Here is a tiny trained network, its code and every weight. The questions are about switching its units off for an input and a target symbol, where a switched-off unit gives its printed mean instead of its output.

import numpy as np


def w(rows, s, z=0):
    codes = np.array(rows[::2]) - 128.0
    scale = np.full(codes.shape[1], s)
    scale[-1] = z or s
    return codes * scale


def norm(h):
    return h / np.sqrt((h * h).mean(-1, keepdims=True) + 1e-5)


def f(y):
    return np.maximum(y, 0)


def softmax(a):
    e = np.exp(a - a.max(-1, keepdims=True))
    return e / e.sum(-1, keepdims=True)


def log_softmax(a):
    a = a - a.max(-1, keepdims=True)
    return a - np.log(np.exp(a).sum(-1, keepdims=True))


def net(x, mask):
    ids = ['βδεζθπσω'.index(c) for c in x.split()]
    T = len(ids)
    res = E[ids] + P[:T]
    u = 0
    for l in range(2):
        q, k, v = (norm(res) @ M[l].T for M in (Q, K, V))
        z = softmax(np.where(np.tri(T) > 0, q @ k.T / 4**0.5, -1e9)) @ v
        res = res + np.where(mask[u], z, O[l][:, -1]) @ O[l][:, :-1]
        u += 1
        y = f(norm(res) @ A[l][:, :-1].T + A[l][:, -1])
        res = res + np.where(mask[u : u + 4], y, B[l][:, -1]) @ B[l][:, :-1]
        u += 4
    return log_softmax(norm(res)[-1] @ U[:, :-1].T + U[:, -1])


Q, K, V, O, A, B = {}, {}, {}, {}, {}, {}
E = w([
[146,123,127,69,48],'β',
[173,120,70,57,96],'δ',
[221,191,205,94,1],'ε',
[147,138,107,85,75],'ζ',
[84,151,176,195,46],'θ',
[141,49,156,120,130],'π',
[152,158,127,94,153],'σ',
[114,134,166,86,127],'ω',
],0.0045)
P = w([
[206,179,215,162,78],'0',
[162,190,192,132,72],'1',
[141,170,166,129,70],'2',
[123,167,138,125,64],'3',
[104,167,120,125,73],'4',
[87,179,105,121,78],'5',
[67,190,92,114,96],'6',
[34,195,82,112,117],'7',
[16,210,76,101,129],'8',
[2,235,80,91,140],'9',
],0.0021)
Q[0] = w([
[46,114,176,36,98],'L0H1',
[118,143,67,83,2],'L0H1',
[95,221,116,59,57],'L0H1',
[156,7,107,157,63],'L0H1',
],0.0092)
K[0] = w([
[2,73,171,175,127],'L0H1',
[37,75,92,79,162],'L0H1',
[4,110,103,101,115],'L0H1',
[219,37,97,129,186],'L0H1',
],0.0088)
V[0] = w([
[239,205,134,191,101],'L0H1',
[135,171,222,155,253],'L0H1',
[137,157,110,57,196],'L0H1',
[132,25,180,104,214],'L0H1',
],0.0026)
O[0] = w([
[139,208,49,157,134,142],'L0H1',
[144,47,109,215,113,5],'L0H1',
[187,47,115,98,109,91],'L0H1',
[86,3,104,139,91,24],'L0H1',
],0.0035,0.0021)
A[0] = w([
[60,11,137,249,169,189],'L0N1',
[216,156,132,33,102,191],'L0N2',
[171,228,251,186,211,138],'L0N3',
[133,217,160,93,134,250],'L0N4',
],0.0026,0.0021)
B[0] = w([
[149,240,103,52,119,141],'L0N1',
[76,74,102,199,95,231],'L0N2',
[97,4,124,103,92,169],'L0N3',
[120,54,49,153,151,254],'L0N4',
],0.0033,0.0046)
Q[1] = w([
[154,63,248,187,200],'L1H1',
[185,98,151,208,172],'L1H1',
[150,239,125,148,165],'L1H1',
[58,129,150,203,114],'L1H1',
],0.011)
K[1] = w([
[235,78,160,96,95],'L1H1',
[254,92,93,96,98],'L1H1',
[178,187,107,60,193],'L1H1',
[130,28,141,136,217],'L1H1',
],0.0098)
V[1] = w([
[28,217,119,182,157],'L1H1',
[110,165,255,97,83],'L1H1',
[142,91,58,18,200],'L1H1',
[107,144,105,226,56],'L1H1',
],0.0036)
O[1] = w([
[39,123,66,253,131,156],'L1H1',
[62,68,237,134,189,150],'L1H1',
[231,135,117,137,5,58],'L1H1',
[61,182,113,154,208,254],'L1H1',
],0.0034,0.0026)
A[1] = w([
[87,205,99,189,190,15],'L1N1',
[71,74,169,253,123,250],'L1N2',
[167,154,29,231,70,94],'L1N3',
[58,125,71,50,221,68],'L1N4',
],0.0044,0.0016)
B[1] = w([
[127,130,201,106,171,217],'L1N1',
[191,113,2,98,155,253],'L1N2',
[92,64,187,175,123,252],'L1N3',
[192,143,146,172,17,241],'L1N4',
],0.0064,0.0023)
U = w([
[43,208,137,32,75,17],'β',
[245,150,23,143,84,77],'δ',
[167,232,200,162,95,240],'ε',
[29,107,200,212,92,101],'ζ',
[108,219,127,174,225,136],'θ',
[91,87,213,71,175,254],'π',
[191,39,167,230,107,78],'σ',
[101,24,72,37,175,118],'ω',
],0.011,0.0046)

Each question gives the input, a string of symbols that net reads in full, and the target symbol t.
The units are the heads (4 rows each of Q, K, V and O) and the neurons (one row each of A and B). Each row of codes is followed by its name. A weight is (code - 128) times the scale printed after its matrix; where a second scale follows, it is the last column's (O, A, B and U).
mask holds one flag per unit, layer by layer, with each layer's heads first. A switched-off unit (its flag False) gives its mean, the last column of its rows in O or B, instead of its output. The means were averaged over made-up inputs and are rounded, as every weight is.
A unit's drop is (log p(t) with every unit on - log p(t) with that unit switched off) / (log p(t) with every unit on - log p(t) with every unit switched off).
The circuit of an input: a set's keep is (log p(t) with only the set's units on - log p(t) with every unit switched off) / (log p(t) with every unit on - log p(t) with every unit switched off). Starting from all 10 units, units are removed one at a time, each time the one whose removal leaves the highest keep (on an exact tie, the one counted first), for as long as the keep stays at least 0.8.
units of the circuit, in order: the units of the circuit, biggest drop first
unit that matters most: the unit with the biggest drop
top k neurons: the k neurons with the biggest drops, biggest first
top k neurons in layer l: the k neurons of layer l with the biggest drops, biggest first
input β β ε π σ ζ ω, target ω: top 3 neurons -> (L1N4 L0N1 L1N3)
input ε ω β, target β: unit that matters most -> L1H1
input π σ θ σ ε, target ζ: units of the circuit, in order -> (L0H1 L1N3 L1H1)
input ε δ β, target β: units of the circuit, in order -> (L1N2 L1N4 L1N3)
input θ ζ β, target θ: units of the circuit, in order -> (L1H1 L0H1)
input ω ω θ δ ζ ω ω ζ, target δ: units of the circuit, in order -> (L0H1 L1N4 L1H1 L1N2)
input δ π ω β ε β β π β, target π: units of the circuit, in order -> (L0H1 L1H1 L1N2)
input ω ε ω δ β δ π δ ζ σ, target σ: units of the circuit, in order -> (L1N3 L1H1)
input δ ζ ω θ ω β δ ζ δ, target ε: units of the circuit, in order -> (L1N4 L1N2)
input ω β θ, target δ: top 2 neurons -> (L1N2 L0N3)
input θ ε π π ω π ε, target δ: units of the circuit, in order -> (L1N2 L0H1 L1N3 L1H1)
input π σ β ε δ ζ ε σ ω, target ω: top 3 neurons -> (L1N4 L0N2 L0N3)
input ω θ ω ε β ω ε ω σ, target δ: top 2 neurons in layer 1 -> (L1N4 L1N3)
input θ β δ ε, target β: units of the circuit, in order -> (L1H1 L1N4 L1N3)
input δ π θ, target ω: units of the circuit, in order -> (L1N2 L0N4 L1N4 L1H1)
input β ε π θ, target ω: top 2 neurons in layer 1 -> (L1N2 L1N4)
input θ β π, target ω: top 2 neurons -> (L1N2 L1N3)
input θ π π ω ε ζ ζ ω ε ε, target δ: unit that matters most -> L0H1
input ω β σ θ σ ζ, target ζ: units of the circuit, in order -> (L1N3 L0H1 L1H1)
input θ ω π, target δ: units of the circuit, in order -> (L1N2)
input ω ζ ω ε β ζ ζ θ ω, target δ: units of the circuit, in order -> (L1N2 L1N4 L1H1)
input ε ε θ β π ζ σ ω σ, target δ: top 2 neurons -> (L1N4 L1N2)
input δ β θ ε, target θ: units of the circuit, in order -> (L1H1 L1N2 L1N4)
input θ ω ζ π ω ζ ω ζ, target δ: top 2 neurons -> (L1N4 L0N3)
input β θ π, target ω: top 2 neurons in layer 1 -> (L1N2 L1N3)
input ω β ω π, target π: top 2 neurons in layer 1 -> (L1N2 L1N4)
input σ β β δ ζ ε ω β δ δ, target δ: top 2 neurons in layer 1 -> (L1N1 L1N4)
input ε ω β β ε δ ζ θ π β, target ω: top 2 neurons in layer 1 -> (L1N2 L1N3)
